Below is a small trained network, with its code and all its weights. Each question gives an input and a class and asks what happens when units are switched off, that is, made to give their printed mean instead of their output.

import numpy as np


def w(rows, s, z=0):
    codes = np.array(rows[::2]) - 128.0
    scale = np.full(codes.shape[1], s)
    scale[-1] = z or s
    return codes * scale


def f(y):
    return np.maximum(y, 0)


def log_softmax(a):
    a = a - a.max(-1, keepdims=True)
    return a - np.log(np.exp(a).sum(-1, keepdims=True))


def net(x, mask):
    res = np.array(x, float).reshape(1, 8) / 4 @ E
    y = f(res @ A[0][:, :-1].T + A[0][:, -1])
    res = res + np.where(mask, y, B[0][:, -1]) @ B[0][:, :-1]
    return log_softmax(res[-1] @ U[:, :-1].T + U[:, -1])


A, B = {}, {}
E = w([
[132,185,92,118,181,130,214,93,114,148,249,194],'x0',
[168,58,166,134,216,88,66,203,86,202,113,186],'x1',
[128,128,156,125,109,126,139,158,141,147,155,121],'x2',
[128,110,122,117,122,133,132,127,139,156,141,117],'x3',
[130,123,124,123,143,123,136,116,130,122,119,118],'x4',
[137,121,123,112,115,127,148,148,113,121,124,127],'x5',
[116,139,145,139,124,126,116,131,150,136,139,138],'x6',
[234,121,59,223,86,12,168,107,153,145,127,149],'x7',
],0.017)
A[0] = w([
[202,212,55,206,73,56,194,79,160,142,149,134,147],'N0',
[54,153,130,67,174,166,142,115,73,134,178,164,131],'N1',
[72,86,179,100,155,201,54,185,141,119,69,111,200],'N2',
[171,76,129,206,40,21,105,124,160,115,74,108,112],'N3',
[56,103,217,79,199,199,115,151,44,140,118,163,173],'N4',
[161,98,100,173,213,84,134,189,92,181,124,196,124],'N5',
[90,74,143,170,52,109,63,170,154,126,1,43,245],'N6',
[86,169,99,155,36,162,163,72,141,80,154,51,226],'N7',
[73,141,116,99,194,191,171,143,125,140,155,153,154],'N8',
[79,184,117,40,90,209,119,110,158,66,150,78,193],'N9',
],0.009,0.012)
B[0] = w([
[114,86,62,185,86,124,181,171,147,102,166,131,244],'N0',
[124,248,131,169,137,120,121,106,119,132,130,165,204],'N1',
[111,97,101,76,135,167,81,159,66,65,92,86,244],'N2',
[185,64,172,183,70,117,100,79,166,131,92,173,209],'N3',
[181,173,90,22,155,128,99,102,143,91,160,101,249],'N4',
[176,139,120,172,194,81,149,164,135,200,144,163,213],'N5',
[173,76,131,99,81,142,80,74,74,169,42,83,255],'N6',
[108,151,121,151,68,200,197,39,174,120,79,94,239],'N7',
[138,229,116,116,148,116,117,70,91,105,200,166,196],'N8',
[86,151,185,186,129,215,161,95,43,109,107,111,241],'N9',
],0.013,0.027)
U = w([
[2,126,183,86,114,193,106,93,84,127,43,37,248],'0',
[157,88,100,11,176,147,7,148,105,122,118,83,163],'1',
[147,106,140,148,26,130,138,74,191,136,52,100,52],'2',
[176,39,174,163,127,33,50,140,82,197,94,162,127],'3',
[86,204,167,131,151,189,185,69,106,123,152,158,236],'4',
[136,207,109,26,175,70,75,118,136,125,204,167,88],'5',
[60,98,57,158,76,123,200,125,155,54,228,117,77],'6',
[115,127,113,192,200,57,154,222,162,202,149,183,2],'7',
],0.0099,0.0024)

Each question gives the input, the list of numbers given to net, and the class t.
The units are the neurons (one row each of A and B). Each row of codes is followed by its name. A weight is (code - 128) times the scale printed after its matrix; where a second scale follows, it is the last column's (A, B and U).
mask holds one flag per neuron, in row order. A switched-off neuron (its flag False) gives its mean, the last column of its row in B, instead of its output. The means were averaged over made-up inputs and are rounded, as every weight is.
A unit's drop is (log p(t) with every unit on - log p(t) with that unit switched off) / (log p(t) with every unit on - log p(t) with every unit switched off).
The circuit of an input: a set's keep is (log p(t) with only the set's units on - log p(t) with every unit switched off) / (log p(t) with every unit on - log p(t) with every unit switched off). Starting from all 10 units, units are removed one at a time, each time the one whose removal leaves the highest keep (on an exact tie, the one counted first), for as long as the keep stays at least 0.8.
circuit, biggest first: the units of the circuit, biggest drop first
k most important neurons: the k neurons with the biggest drops, biggest first
drop of u: that unit's drop, to one decimal
input [-4,6,-1,-5,6,-6,0,1], class 3: circuit, biggest first	(N5)
input [1,-5,-1,-6,7,6,-3,1], class 6: circuit, biggest first	(N6, N0)
input [1,2,-1,1,7,5,1,7], class 7: 2 most important neurons	(N6, N0)
input [5,7,6,3,-7,-4,-4,0], class 5: 2 most important neurons	(N0, N4)
input [0,7,2,5,-8,-3,3,7], class 3: 2 most important neurons	(N3, N1)
input [-4,1,-7,-5,0,4,5,-2], class 1: 2 most important neurons	(N7, N9)
input [0,1,-8,6,8,6,0,7], class 3: 2 most important neurons	(N7, N3)
input [2,-1,7,-6,-4,2,1,-6], class 4: 2 most important neurons	(N9, N6)
input [-3,2,2,3,-4,8,5,-7], class 1: 2 most important neurons	(N4, N7)
input [-3,2,8,6,1,0,-4,-7], class 1: drop of N4	0.7
input [2,-8,-4,7,3,0,3,-8], class 4: drop of N8	0.2
input [6,7,6,-5,-3,7,2,-1], class 5: drop of N7	0.0
